Here is a tiny trained network, its code and every weight. The questions are about switching its units off for an input and a target symbol, where a switched-off unit gives its printed mean instead of its output.

import numpy as np


def w(rows, s, z=0):
    codes = np.array(rows[::2]) - 128.0
    scale = np.full(codes.shape[1], s)
    scale[-1] = z or s
    return codes * scale


def f(y):
    return np.maximum(y, 0)


def softmax(a):
    e = np.exp(a - a.max(-1, keepdims=True))
    return e / e.sum(-1, keepdims=True)


def log_softmax(a):
    a = a - a.max(-1, keepdims=True)
    return a - np.log(np.exp(a).sum(-1, keepdims=True))


def net(x, mask):
    ids = ['βγδεηθμξπσφω'.index(c) for c in x.split()]
    T = len(ids)
    res = E[ids] + P[:T]
    u = 0
    for l in range(2):
        q, k, v = (res @ M[l].T for M in (Q, K, V))
        z = softmax(np.where(np.tri(T) > 0, q @ k.T / 4**0.5, -1e9)) @ v
        res = res + np.where(mask[u], z, O[l][:, -1]) @ O[l][:, :-1]
        u += 1
        y = f(res @ A[l][:, :-1].T + A[l][:, -1])
        res = res + np.where(mask[u : u + 12], y, B[l][:, -1]) @ B[l][:, :-1]
        u += 12
    return log_softmax(res[-1] @ U[:, :-1].T + U[:, -1])


Q, K, V, O, A, B = {}, {}, {}, {}, {}, {}
E = w([
[82,157,141,105,137],'β',
[210,24,66,97,191],'γ',
[161,154,109,178,48],'δ',
[38,64,111,207,223],'ε',
[97,111,8,148,69],'η',
[209,72,195,181,133],'θ',
[221,135,176,95,203],'μ',
[240,60,123,129,141],'ξ',
[45,109,38,129,120],'π',
[144,129,194,132,194],'σ',
[92,41,127,192,109],'φ',
[196,158,170,195,77],'ω',
],0.014)
P = w([
[102,254,216,49,44],'0',
[105,147,143,114,124],'1',
[109,135,137,123,130],'2',
[110,130,113,133,124],'3',
[112,117,110,139,125],'4',
[116,109,101,150,125],'5',
[118,100,102,160,132],'6',
[114,96,92,165,131],'7',
[122,89,85,182,139],'8',
[118,84,89,169,141],'9',
[111,81,80,170,131],'10',
],0.0086)
Q[0] = w([
[108,88,176,54,163],'L0H0',
[202,89,109,252,51],'L0H0',
[190,92,133,205,68],'L0H0',
[127,55,141,173,131],'L0H0',
],0.017)
K[0] = w([
[188,150,128,148,153],'L0H0',
[157,1,175,120,76],'L0H0',
[169,31,175,124,90],'L0H0',
[184,77,114,144,130],'L0H0',
],0.019)
V[0] = w([
[121,214,108,62,157],'L0H0',
[157,147,94,190,139],'L0H0',
[90,110,173,27,109],'L0H0',
[76,2,219,57,67],'L0H0',
],0.0065)
O[0] = w([
[140,2,159,141,80,4],'L0H0',
[142,176,86,94,170,155],'L0H0',
[107,30,192,186,63,73],'L0H0',
[92,155,169,180,102,191],'L0H0',
],0.0057,0.0027)
A[0] = w([
[98,67,190,69,237,120],'L0N0',
[130,96,209,31,221,83],'L0N1',
[104,71,131,77,196,81],'L0N2',
[162,189,232,47,249,140],'L0N3',
[11,153,170,130,228,2],'L0N4',
[198,124,106,177,40,11],'L0N5',
[187,105,125,29,138,137],'L0N6',
[127,214,141,201,99,30],'L0N7',
[157,61,97,57,104,141],'L0N8',
[132,108,89,88,115,118],'L0N9',
[137,126,70,201,177,111],'L0N10',
[2,153,57,24,134,76],'L0N11',
],0.007,0.0036)
B[0] = w([
[100,132,97,173,78,195],'L0N0',
[72,66,109,177,109,165],'L0N1',
[108,181,144,101,108,164],'L0N2',
[104,35,139,175,105,192],'L0N3',
[205,83,104,170,23,188],'L0N4',
[137,154,62,173,157,148],'L0N5',
[126,107,105,145,45,166],'L0N6',
[151,230,150,109,155,157],'L0N7',
[126,170,167,114,80,166],'L0N8',
[167,129,149,120,127,162],'L0N9',
[133,117,186,68,159,254],'L0N10',
[115,10,163,224,67,252],'L0N11',
],0.012,0.004)
Q[1] = w([
[178,162,120,5,151],'L1H0',
[159,208,61,88,136],'L1H0',
[108,86,108,131,153],'L1H0',
[123,167,122,109,124],'L1H0',
],0.029)
K[1] = w([
[111,109,44,202,221],'L1H0',
[151,81,74,56,250],'L1H0',
[148,139,101,183,67],'L1H0',
[157,126,112,105,157],'L1H0',
],0.022)
V[1] = w([
[210,158,92,243,118],'L1H0',
[164,31,159,133,129],'L1H0',
[90,133,2,77,45],'L1H0',
[12,160,143,203,162],'L1H0',
],0.019)
O[1] = w([
[68,147,150,242,164,199],'L1H0',
[80,108,225,99,88,250],'L1H0',
[171,28,127,109,247,172],'L1H0',
[39,164,29,85,169,189],'L1H0',
],0.016,0.013)
A[1] = w([
[206,115,91,58,167,76],'L1N0',
[204,125,114,245,137,73],'L1N1',
[149,187,130,189,110,151],'L1N2',
[173,176,86,193,136,75],'L1N3',
[209,130,63,62,73,119],'L1N4',
[168,253,181,60,208,103],'L1N5',
[255,62,131,74,153,70],'L1N6',
[73,42,81,170,79,80],'L1N7',
[198,118,74,144,176,61],'L1N8',
[207,165,160,142,59,2],'L1N9',
[173,209,110,105,179,96],'L1N10',
[56,193,125,73,98,117],'L1N11',
],0.0073,0.0072)
B[1] = w([
[106,59,183,141,74,156],'L1N0',
[72,99,127,73,109,235],'L1N1',
[171,92,124,145,103,188],'L1N2',
[107,132,144,84,98,185],'L1N3',
[168,99,157,164,69,154],'L1N4',
[133,125,78,114,111,136],'L1N5',
[156,248,111,107,161,195],'L1N6',
[159,174,142,111,167,250],'L1N7',
[147,113,125,192,92,170],'L1N8',
[87,101,120,155,185,147],'L1N9',
[109,107,118,126,183,141],'L1N10',
[191,147,120,140,158,249],'L1N11',
],0.015,0.016)
U = w([
[163,95,134,117,35,227],'β',
[159,156,193,115,103,108],'γ',
[115,51,90,186,79,171],'δ',
[26,171,174,160,125,47],'ε',
[175,81,133,182,138,161],'η',
[137,152,152,202,59,149],'θ',
[55,160,225,80,40,3],'μ',
[119,70,194,171,74,111],'ξ',
[56,95,148,23,97,134],'π',
[61,217,162,70,43,56],'σ',
[129,155,60,136,89,249],'φ',
[10,142,129,115,3,120],'ω',
],0.0036,0.0047)

Each question gives the input, a string of symbols that net reads in full, and the target symbol t.
The units are the heads (4 rows each of Q, K, V and O) and the neurons (one row each of A and B). Each row of codes is followed by its name. A weight is (code - 128) times the scale printed after its matrix; where a second scale follows, it is the last column's (O, A, B and U).
mask holds one flag per unit, layer by layer, with each layer's heads first. A switched-off unit (its flag False) gives its mean, the last column of its rows in O or B, instead of its output. The means were averaged over made-up inputs and are rounded, as every weight is.
A unit's drop is (log p(t) with every unit on - log p(t) with that unit switched off) / (log p(t) with every unit on - log p(t) with every unit switched off).
The circuit of an input: a set's keep is (log p(t) with only the set's units on - log p(t) with every unit switched off) / (log p(t) with every unit on - log p(t) with every unit switched off). Starting from the 12 units with the biggest drops (on a tie, the unit counted first), units are removed one at a time, each time the one whose removal leaves the highest keep (on an exact tie, the one counted first), for as long as the keep stays at least 0.8.
circuit, biggest first: the units of the circuit, biggest drop first
unit that matters most: the unit with the biggest drop
k most important neurons: the k neurons with the biggest drops, biggest first
top k neurons in layer l: the k neurons of layer l with the biggest drops, biggest first
input σ γ ξ ε η γ π μ δ, target γ: unit that matters most => L1N6
input ω ε θ γ β, target ω: circuit, biggest first => (L1H0; L1N1; L1N3; L0N7)
input μ π ξ π σ ω π, target μ: circuit, biggest first => (L1H0; L0H0)
input γ ε μ μ μ, target γ: circuit, biggest first => (L1H0; L1N6; L0N6)
input ξ π ω ω, target ξ: circuit, biggest first => (L1H0; L0N6)
input ξ ε π ξ π δ π ω β, target ξ: circuit, biggest first => (L1H0; L0N6)
input θ ω β, target θ: 3 most important neurons => (L1N11; L1N2; L1N1)
input π π β η ξ μ σ φ, target π: circuit, biggest first => (L1H0; L0N11)
input δ θ ε ε φ γ ω, target γ: top 2 neurons in layer 0 => (L0N4; L0N10)
input ω β ω φ β μ μ, target ω: top 3 neurons in layer 1 => (L1N1; L1N3; L1N11)
input η γ γ, target η: top 4 neurons in layer 1 => (L1N8; L1N6; L1N3; L1N1)
input ω β ε π β π δ θ, target ω: circuit, biggest first => (L1H0; L1N1; L0N7)
input δ μ ε π, target δ: 2 most important neurons => (L1N8; L0N11)
input π π ω, target ω: unit that matters most => L0N11
input β ε ε γ σ ω η ω ξ π, target β: circuit, biggest first => (L0H0; L1H0; L1N4; L0N11)
input γ φ γ π δ θ, target γ: circuit, biggest first => (L1H0; L1N6; L0N8; L0N6)
input γ β ξ ω φ η η, target γ: circuit, biggest first => (L1H0; L1N6; L0N8; L0N6)
input β ξ δ ε ω ε μ δ, target ξ: 2 most important neurons => (L0N4; L0N11)
input π σ ω θ ε, target π: top 2 neurons in layer 0 => (L0N11; L0N10)
input ω φ π σ π π ξ π φ, target ω: unit that matters most => L1H0
input ω π π ε π φ μ μ ε π, target ω: top 3 neurons in layer 0 => (L0N7; L0N11; L0N5)
input ε ε η, target ε: circuit, biggest first => (L0N4; L1H0; L0N10)
